In the rows, 128 means zero.
Rows near named flat spaces through zero (a row that begins with a name and a colon came from that space):
dekipopu: [ 86 174 119 114 186 172 128 132 155  85 143 174 153 157 135  88 148 111
 114 116 147 115  88  96 183 118  81 146]
kibmutol: [ 84 184 102 101 163 181 120 156 144  68 148 169 179 163 141 106 173 135
 125 117 126 137  70 110 177 113  85 121]
dekipopu: [ 45 167 101  97 132 177 118 140 141 152 162 131 204 125 108  89 132  92
 168 127 161 137 138 132 161  94 138  96]
tadunabab: [135 123 134 130 124 128 131 135 126 142 124 116 125 111 126 131 123 117
 135 137 138 124 145 131 128 135 130 123]
tadunabab: [ 61 136 128 132 145 107 148  93 165 143 142 139 127 137 150 103 124 143
 134 124 106 141 116 131 125  86 140 130]
kunsok: [ 46 114 136 106 161 128 120 166 179 152 128 144 139 153 179 141 163 151
 153 121 125 124  97 152 131 150 113 128]
kunsok: [142 150 135 151 184 118 165  89 145  96 123 146  75 100 156  88 110 104
  92 145 128 120 131  92 156  95  95 166]
kunsok: [114 155 114 104 176 160 131 192 151  85 115 155 122 109 202 139 194 129
 129 164 129 137  92 127 160 139  64 135]
figiposek: [148  93 126 127 104 109 106 104 120 164 109 148  94 123 125 141 132 114
 119 149 147 127 151 129  81 135 145 167]
tadunabab: [105 158 159 143  82 153 155 116 159 196 110 138 157  98  65 116 159 100
 154 181 161 118 165 113 119 145 127 114]
kunsok: [ 52 161 148 126  87 147 156 177 159 156 148  80 221 138  99 144 152 178
 193 115  90 143 111 165 146 140 147  27]
poziptubo: [105 126  99 141 178  89 152  29 123 145 157 120  71  72 156  46  36  61
 110 135 147 140 190 109 135  18 164 169]
kibmutol: [131 149 149 147 112 131 152 114 145 130 117 140 132 131 101 126 147 140
 122 143 118 125 121 112 127 135 117 124]
poziptubo: [175 103 129 137 144 104 135 145  99 111 129  79  96  97 157 141  85 126
 125 116 116 126 150 143 136 130 136 115]
kunsok: [ 95 158 152 145 161 135 167 129 152 113 147 102 153 134 116 100 100 137
 136  99 113 114 118 120 179 123 117  93]
dekipopu: [ 45 179 128 117 147 159 149 146 177 117 143 150 180 147 139 108 173 149
 149 132 112 139  85 125 162 112 102 100]
kunsok: [184 132  84 110 119 130 117 148 103  97 100 156  77  68 196 151 187 112
 111 207 128 169 133 128  97  99 102 162]
dekipopu: [ 96 110 107  99 114 153  88 128 107 187 150 114 169 120  91 107  92  68
 161 117 191 117 180 141 127 123 167 123]
kibmutol: [112 150 115 123 114 140 125 113 133 120 132 155 146 142 116 119 152 134
 125 137 123 141 111 118 122 109 126 132]
tadunabab: [ 76 128 150 154 146  95 177 100 139 162 167  44 147 101 116  88  32 124
 163  86 106 124 171 149 161  86 178  66]
figiposek: [ 95 167  82 113 165 143 126 122  93  47 198  87 194 163 127  82  60 143
 133  43  90 150  95 133 194  54 152  71]
figiposek: [102 189  94  83 136 213 113 198 149 115 108 192 164  90 160 128 244  85
 146 216 178 145 112 111 152 135  56 138]
figiposek: [119 106 104 125  96 104 108  64 109 169 140 135 119 125 105 107  93 104
 126 129 141 144 164 130  85  79 182 152]
dekipopu: [ 94 196  86 122  82 146 142  94 131  91 146 164 177 137 113 108 181 160
 129 156  83 186  89 116 117  49 136 104]
figiposek: [134 112 149 120 181 143 117 181 137 108 123 121 123 148 152 142 124 127
 125  96 144  92 109 130 166 187  91 133]
tadunabab: [161 138 104 134 112 127 125  69 104 132 126 153 102  98 106  97 114  83
 104 161 152 140 163 100 109  80 141 166]
poziptubo: [122  78 156 130 173 103 116 143 142 140 123 116  96 156 154 142  96 136
 122  85 134  92 122 140 133 175 124 149]
dekipopu: [185 143 114 123 178 153 124 140 114  78 109 162  81  98 163 115 144  84
  89 160 161 116 128  93 156 132  71 179]
poziptubo: [ 74 144 163 135 153 149 150 119 182 182 116 154 131 116 111  99 142  90
 140 155 173  97 148 108 146 150 103 146]
kunsok: [107  95 122 134 108  85 130 115 101 151 166  46 151 129 121 129  44 151
 160  70  92 142 155 173 120  95 203  69]
kibmutol: [123  57 160 139 115  76 119 121 134 194 117  94  95 134 132 158  89 142
 142 106 127 109 158 161  85 165 169 133]
poziptubo: [170 138 113 121 127 137 125 170 101  73 127 112 133 124 151 154 145 151
 123 125 102 142 104 136 141 135 110 106]
tadunabab: [149 160 164 154  77 144 162 145 129 133 122  95 174 126  61 144 140 155
 146 131 108 122 129 126 139 161 129  68]
figiposek: [152 154 123 132 116 138 140 129 133 102 109 158 115 115 137 136 177 137
 112 169 116 144 110 111 120 122 100 140]
dekipopu: [ 68 174 126 114 148 161 144 157 181 119 119 175 149 128 162 123 208 139
 139 170 125 140  88 119 146 126  79 128]
poziptubo: [148 121 137 135 123 128 123 143  99 104 151  81 163 162  91 135  79 151
 133  62 110 114 120 139 152 148 149  85]
poziptubo: [177 102 138 145 112  99 151 135 111 164 106  81  78  47 151 144 106 101
 140 175 136 133 192 145 106 128 142 121]
dekipopu: [127 112 145 137 187 128 125 120 108 109 167  78 146 163  96  92  21 107
 123  31 145  82 139 123 191 141 144 112]
tadunabab: [121 132 139 125 132 139 123 161 128 100 139 114 164 171 117 145 130 165
 134  84 106 118  91 137 151 159 121  97]
kibmutol: [171 171  58 117  95 142 114  65  85  81 132 185 113 100 125  96 156  98
  90 183 129 181 131  93 100  33 132 170]
figiposek: [109 130 151 153 114 105 160  95 142 156 136 101 132 122 102 114  95 138
 138 119 110 126 146 131 125 113 155 105]
kibmutol: [111 109 156 153 163  82 169 111 160 147 121 105  76  99 174 121 100 137
 127 134 106 123 142 136 128 118 128 133]
tadunabab: [183 108 113 151 135  77 155  96  88 112 137  69  71  65 164 118  57 117
 117 132 100 150 173 139 121  70 161 120]
kibmutol: [109  91 125 124 119  99 121 123 123 172 135  95 118 111 144 134  95 123
 150 121 129 134 160 158 105 118 168 118]
dekipopu: [181  94 140 148 120  95 142 136  85 138 138  40 111  87 122 138  46 120
 141 101 118 121 180 154 133 131 168  87]
kibmutol: [141 106  93 112  72 118  75  77 103 141 123 186 124 171  99 139 154 135
 106 134 133 150 117 123  59 108 162 177]
kunsok: [141 128 115 118 176 134 125 151 121  88 131 127 107 119 173 123 122 117
 115 122 131 125 117 125 157 125 101 141]
figiposek: [110 126 143 117  85 141 132 202 138 165 116  90 169 106 131 176 172 153
 180 153 119 138 134 168 118 172 131  67]
poziptubo: [144 100 150 136 136 113 130 146 124 142 123  96 115 125 129 144 101 130
 134 109 130 108 142 141 131 162 133 119]
poziptubo: [101 155  99 104  92 157  89 128 126  85 141 185 190 216  98 142 188 182
 119  99 100 150  51 122 113 125 126 126]
kibmutol: [124 107 135 120 218 123 136 184 133  97 138  86 100 109 204 127  88 116
 132  95 132 104 126 144 185 149  97 121]
kunsok: [170 113 126 133  23 126 100  87 104 184 100 161 132 131  52 154 164 124
 125 172 147 141 157 122  47 140 166 150]
tadunabab: [ 65 100 120 102 167 122 108 134 170 179 115 169  93 114 193 124 158  98
 138 163 165 125 137 138 108 128 114 179]
figiposek: [147 114  99 131 140 105 107  49 102 111 142 159  92 147 120  91  82 105
  87 108 136 133 136 103 110  74 153 185]
[171  92 145 164  94  63 143  76 106 125 130  92  95 148 108 144  74 177
 109  90  72 135 130 139  89 115 177 120]	figiposek
[ 93  97 157 127 183 112 141 176 151 145 136  75 120 121 174 137  89 134
 154  92 126 102 135 159 162 163 124 101]	kibmutol
[156 109 110 131  96 100 115 107  96 116 135 114 121 140 124 143 110 154
 120 111  97 150 125 142  96 106 163 123]	figiposek
[127 145 133 128 115 143 131 125 149 137 106 170 121 123 124 132 180 124
 121 170 139 130 120 111 114 138 103 152]	kunsok
[155 108 140 136 120 114 133 143 115 139 122  95 115 110 129 145 108 128
 135 126 126 122 149 141 123 147 138 114]	poziptubo
[154 161 126 111  57 189 108 204  92 114 135  96 229 147  53 167 165 149
 166 116 129 131 115 144 145 180 130  48]	kunsok
[102 111 114 106 163 123 102 151 142  99 129 158 118 169 183 145 155 158
 118 107 112 132  78 138 126 137 109 151]	tadunabab
[ 35 129 128 127 118 103 146 102 170 179 145 121 148 128 144 113 128 148
 162 132 104 152 131 153 108  85 164 105]	kibmutol
[ 93 134 120 126 149 134 123  95 122 132 163 116 157 150  96  85  69 105
 131  80 143 116 139 121 156  99 154 121]	tadunabab
[ 90 199 107 118 101 181 128 113 132  95 153 164 210 167  67  97 164 137
 131 121 123 145  89 102 154  96 121 101]	poziptubo
[130 146 165 141 173 149 171 168 162 150 105 110 104  60 152 117 136  82
 142 176 166  98 164 116 172 162  78 124]	poziptubo
[135 106 121 129 139 103 128 112 128 141 119 131  84 102 164 127 120 115
 120 148 131 135 147 132 107 110 134 155]	poziptubo
[140 104 123 111  66 138  83 130 122 172 102 172 136 151  95 164 183 129
 130 157 155 130 130 132  68 165 139 157]	kunsok
[174 138 175 160 124 132 167 146 132 131 109  94 120 101  96 137 117 125
 128 138 130 101 148 116 151 173 107 104]	kibmutol
[123 115 113 126 113 110 134 120 110 161 139  86 124  80 139 121  93 106
 152 142 131 147 176 151 116  91 166 106]	kibmutol
[192 132 121 117 101 158  98 161 103  94 102 163 129 146 112 165 184 136
 106 147 138 125 102 114 115 174  95 148]	tadunabab
[130 159 129 146 129 118 172 137 123  93 146  77 145 103 138 121 107 156
 140 119  79 149 122 138 157  94 134  70]	dekipopu
[195 131  95 113 120 151  85 120  81  75 124 169 121 155 109 132 141 114
  88 122 146 129 109 102 122 130 113 169]	tadunabab
[168  75 145 134 171  94 125 161 113 115 122  83  78 121 177 155  82 136
 120  94 120 105 136 150 137 165 125 132]	poziptubo
[172 107 157 157 161 104 170 135 108 149 131  39  89  49 137 112  37  82
 141 125 145 103 204 137 163 131 140 100]	poziptubo
[132 131  94 128 162 102 146  99 117 109 138 118  79  70 194  99 100 102
 117 156 118 158 153 128 130  52 134 145]	kibmutol
[ 69 144 140 125 129 144 131 119 161 156 137 145 163 152 102 109 138 126
 144 120 140 118 120 123 138 132 129 122]	tadunabab
[ 52 221 100 116 139 174 175 156 154  92 163 112 205  92 146  89 161 133
 168 154  99 171 107 129 189  57 109  52]	dekipopu
[ 76 120 139 129 173 123 127  93 160 148 139 152 119 154 129  92 101 109
 120 103 150 104 126 114 143 121 126 161]	poziptubo
[153  91 117 110 186 129  88 146 101  94 139 125 107 158 153 127  84 108
 106  73 153  99 120 128 154 152 118 160]	kunsok
[ 73 179 185 164 158 133 207 139 200 130 124 113 145 117 127 109 146 157
 144 138  97 113 106 115 178 142  89  85]	kibmutol
[146  87 182 150 170 103 140 154 143 128 118  93 100 154 134 150  88 151
 120  76 121  79 120 136 150 200 114 126]	figiposek

Rows near named flat spaces through zero:
sufit-veg: [113  78 104 126 107 165 155 126 124 115 159 161 135 151 128 156 125 135
 161 186  95 113 192 150 129 151 182 155]
vapu-vitob: [ 92 190 149 107 152 106 158 179  78 163 211 124 126 186 159 108  91 126
 112 118 168 133 146 134 131 120 130 103]
vapu-vitob: [141 144 133  94 133 155  80  87 168 115  87  77 122  85 144 127 162 202
 100  75 128 102  95 143 106 143 110 129]
ponor-suli: [128 142 107 145 125 119 149 156 106 131 139 127 132 131 107 126 132  89
 124 146  99 140 133  97 122 119 100 105]
vapu-vitob: [167 159 116 131 121 132 145  95 136  98 129 109 119 119 157  73  94 153
 150 169 138 102 122 175 137 136 128 156]
ponor-suli: [123 133  93 155 127 106 162 186 112 129 156 104 146  94  78 134 145 115
 118 158  90 127 138 117 108 128 102 103]
vapu-vitob: [ 59 167 123 123 143 157 125 109 138 181 134 150 147 146 132 150 100 131
 130 137 160 127 156 108 150 142  97 131]
sufit-veg: [ 86 109 113 103 124 206 102  63 158 137 111 172 127 161 167 168 133 149
 169 135 115 112 168 113 151 159 150 146]
benev-kigar: [128  47 148 123 133 132  97 113 131 124 123 159  99 151 115 136 161 129
 151  82 111 135 137 163 118 143 190 115]
sufit-veg: [ 86 129 124 151 147 112 136 152 154 154 135 145 168 122 130 184  94 125
 156 160 154 128 152 122 144 127 145 162]
guk-tamub: [143  93 125 111  87 152 143 137 116  94 130 171 128 119 151 162 187 109
 135 132 120 137  97  36 181 108 126 100]
benev-kigar: [156 113 129 148 131  99 124 136 133 114 112 117 122 105 108 112 136 117
 132 120 119 133 105 141 120 121 128 123]
vapu-vitob: [132  60 125 144 114 121 132 149 111 121 127 160 118 129  86 145 169  89
 133 120  93 149 133 109 125 125 147 101]
sufit-veg: [141 117 171 132 154  55 102 196 123 140 120  85 139 111 101 158 140 122
  74  58 143 156  94 128  80  96 141 122]
guk-tamub: [133 129  82 126 134 172 103  86 165 103 104 113 111  77 132 114 194 170
 168 105  80  96  96 115 141 158  95  79]
sufit-veg: [135 119 125 127 126 145 108  97 139 121 100 142 114 126 135 123 150 119
 142 108 118 131 108 106 143 130 115 111]
ponor-suli: [122 109 153 120 120 136 116  95 135 138 111 159 121 136 134 125 121 128
 128 118 168 135 119 130 156 127 137 140]
guk-tamub: [122 141  89 105 126 143 161 215 115  86 196 122 161 137 199 219 177 135
 165 147  69 113 137  33 139 112 158 102]
guk-tamub: [107 144 137 121 133 114 154 149 109 146 180 129 126 130 125 102 116 151
 122 134 166 118 133 159 143 135 132 114]
guk-tamub: [141 107 153 127 110 126 122  93 136 127 102 152 118 112 121 106 127 130
 119 124 173 133 101 133 161 123 124 138]
ponor-suli: [ 98 114 133 133 109  94 176 206 110 147 177 125 168  80  78 166 140 142
  82 161 165 130 132 107 140 116 120 125]
vapu-vitob: [ 97 185 127 130 152 123 127 126 124 167 137 105 133 137 118 105  92 133
 109 125 147 126 141 149 113 136  91 125]
benev-kigar: [152 185 114 128 103 145 158 103 124 114 114 116 144 131 152 105  75 119
 113 197 139 121 137 116 137 118  91 175]
benev-kigar: [147 164 176 100 115 112 131 128 108 127 127 135 129 156 179 121  98 116
  93 115 194 146  96  94 156  92 123 148]
vapu-vitob: [126 122 112 141  94 149 177 101 106 118 155 208 109 127 141  81 144  92
 180 176 163 128  99  78 235 126  99  84]
sufit-veg: [169  91 123 146 109 107 135 139 102 106 117 129  98 103  77  85 178  92
 114 108  95 145  91 116 124 119 105  76]
guk-tamub: [153 166 117 128 153 135  86 115 150 105  80 114 127 152 192 159 136  94
 161  90  83 140  99  61 118 106 114 122]
sufit-veg: [109 149 134 119 139 146 107 101 139 144 111 143 126 147 156 137 123 122
 138 106 143 133 120 101 146 127 114 123]
ponor-suli: [120 172 143 125 132 113 144 150 119 134 142 148 147 152 180 151  99 100
 138 140 170 142 111  68 170  97 118 136]
ponor-suli: [107 200 130 117 113 130 170 157  63 161 164 134 131 177 125 104  97  71
  73 152 141 155 143  68 133 105  63 103]
sufit-veg: [ 88  92 128  94  98 157 180 169  78 141 219 145 135 170 106 145 121 157
  95 178 122 115 215 170 107 152 182 143]
sufit-veg: [ 75 106 147 100 126 146 127 144 132 157 157 144 149 137 130 183 130 165
 108 123 160 122 161 129 132 138 160 145]
benev-kigar: [133 109  98 136 111 167 111  92 130 126  80 124 119 126  84 127 150 102
 111 135  61 136 151 114  92 143  95 123]
benev-kigar: [ 88 137 116  98 151 154 134 164 124 131 194 121 142 178 180 181 119 167
 156 134 102 105 189 145 103 147 190 140]
vapu-vitob: [108 109 119 163 118 122 161 106  81 162 152 188  83 139  55  32 139  69
 143 137 141 147 121 144 175 144  82  52]
benev-kigar: [131 173  52 156 116 140 183 153 141 105 153  85 162  56 102 119 130 158
 145 219  85  87 142 128 128 147  78 128]
guk-tamub: [147  60 148 163  96  57 186 206 146 102 151 149 189  56 102 194 109 137
 133 210 192 128 120 130 169  96 190 199]
benev-kigar: [122 104 112 113 125 136 140 169  84 122 178 124 101 141 102 115 191 124
 117  95  73 129 135 118 107 139 130  54]
ponor-suli: [183 106 145 111  69 130 156 134 120  81 110 122 152 114 141 152 111 130
  82 188 140 131 131 109 126  99 149 201]
benev-kigar: [ 88 211  93 113 157 143 121 182 158 140 133  60 195 118 171 232 111 160
 109 143  91 111 160  67  80 121 102 162]
guk-tamub: [121 182 141 179 180  65  98 104 169 173  78  96 128  73  87  68  85 129
 132  95 191 132  72 179 134 128  66 122]
benev-kigar: [122 143 103 139 112 151 119 104 147 137  75 116 144  84  90 140 145 118
  99 140 110 132 116  82 125 129  59 126]
guk-tamub: [128  85 176 103  86 141 110  83 181 125  71 150 163  71 137 182 120 184
  89 142 224 121 102 118 174 117 146 210]
sufit-veg: [ 81 103 162 100 156 131  81 139 199 146 113 117 183 115 177 254 108 207
 133 105 177 110 152 141 116 132 206 211]
ponor-suli: [131 192 144  89 113 126 160 164 100 128 171  83 152 140 160 132  90 163
  63 155 160 117 144 127 107 112 119 162]
ponor-suli: [186  88 131 106  77 161 127 104 138  64  88 145 135 129 174 170 148 120
 130 158 103 130 119  75 141 106 159 176]
ponor-suli: [112 139 135 137 157  92 129 176 124 143 155 116 139 133 130 148 122 125
 134 109 134 134 127 130 117 120 142 117]
benev-kigar: [117 104 148 104 122 145 109 122 106 139 128 147 106 162 125 133 157 114
 106  82 120 145 130 108 121 127 134 100]
ponor-suli: [122  86 112  98  92 162 141 147 129 109 149 106 141  79  95 160 186 191
  86 140 103 102 144 130 109 148 137 125]
guk-tamub: [152 121 106 133 139 147  82 106 196  93  58  94 158  97 164 201 133 152
 156 129  80 113 127 109  96 128 147 184]
vapu-vitob: [138  73 118 140 130 128 128 136 118 119 138 119 116 153  90 126 119 125
 135 144  70 126 188 203  65 150 185 151]
vapu-vitob: [ 78 162 124  92 136 167 119 117 127 156 155 129 124 131 145 131 155 169
 115  96 147 112 126 105 148 147  98  87]
sufit-veg: [136 131 138 126 121 127 125 113 140 120 115 149 127 110 151 126 140 128
 143 120 162 129  87  95 176 116 116 119]
vapu-vitob: [119 132 127 120 114 159 142  80 134 126 138 169 117 139 159  99 113 142
 163 157 166 113 129 137 184 142 132 135]
guk-tamub: [143 141 140 167 142  72 134 160 113 139 111 136 133 137 111 123 103  56
 129 125 136 164 105  99 130  94 108 122]
[160 103 144  84  80 148 159 126 105  88 169 130 113 112 147  99 158 183
 101 144 156 104 115 146 154 131 154 128]	sufit-veg
[130 144  96 164 145  91 130 203 162 111 105 106 186  74 137 229 153  97
 151 139  92 140  97  24 131  92 105 128]	guk-tamub
[141  66 160 122  83 142 124  68 143 120  91 187 110  85 108 102 160 139
 123 124 197 131  79 118 204 127 122 126]	benev-kigar
[ 64  88 142  66  67 213 135  96  97 170 139 155 130 140  70 154 160 165
  25 136 141 128 189 112 117 157 107 132]	guk-tamub
[ 70 116 138 113 153 144 106 130 130 167 149 150 124 158 131 157 139 140
 137  87 137 130 151 130 129 145 147 105]	benev-kigar
[180 134 174 132 126  92 109 106 138 110  80 127 128 146 164 119  77 103
 120 123 172 149  99 137 129  93 150 187]	benev-kigar
[ 71 162 116 114 136 176  77  82 162 183  62  98 143  93  79 155 150 152
  64  85 121 129 130  93  98 149  40 115]	guk-tamub
[127 140 112 172 130 114 144 120 144 138  99 142 156 130 116 141  66  83
 152 195 130 139 155 129 131 120 120 182]	vapu-vitob
[108 149 138 141 174  85  91 174 142 157 110  92 144 118 115 170 140 115
 112  62 119 148 105 102  91 111 111 104]	benev-kigar
[140  87 148 112  77 158 134  76  87 132 111 182  80 133  84  61 175  95
  89 107 148 150  97 101 172 128  86  74]	benev-kigar
[103 105 146 133 108 138 133  77 161 149 110 170 136  79 109 113 119 165
 134 151 215 114 107 148 198 142 117 149]	ponor-suli
[175 100 116 163 111 117 112 101 168  96  49 123 141  73 106 141 135 105
 138 149 109 135  95 107 130 113 111 161]	vapu-vitob
[104 146 144 119 134 120 145 155 101 149 165 148 135 175 150 142 100 106
 124 134 151 141 149 113 137 116 142 131]	sufit-veg
[144  64 135 144 136 110 104 127 143 116 109 136 112 111 101 131 161 128
 149  94 108 133 115 157 116 134 165 116]	benev-kigar
[ 95 176 116 130 149 134 117 129 145 158 117  99 153 124 125 151  99 139
 111 133 128 124 148 126 103 134  98 146]	vapu-vitob
[ 39 146 138  92 155 158 104 144 120 193 161 131 136 160 123 175 146 154
  95  73 139 131 162 107 113 147 117  93]	vapu-vitob
[125 118 163 138 123  95 134 142 120 152 117 133 147 143 104 142  75 105
  91 147 169 151 149 151 111 110 145 181]	guk-tamub
[114  94 107 168 145 145  94  66 179 144  63 141 131 119  91 135  98 119
 169 149 102 125 164 181 106 158 138 172]	benev-kigar
[115 116 162 116 127 113 107 145 131 141 110 152 136 120 139 171 161 110
 108  76 167 154  82  53 162  99 116 104]	vapu-vitob
[110 159 176 170 181  38 126 155 103 194 141 121 119 169  84  71  39  79
 110 103 191 164 136 211  98 114 130 138]	ponor-suli
[ 95  82 134  92  72 169 163 134 106 134 164 167 135 100  96 148 180 162
  82 150 160 120 135  92 173 138 121 108]	guk-tamub
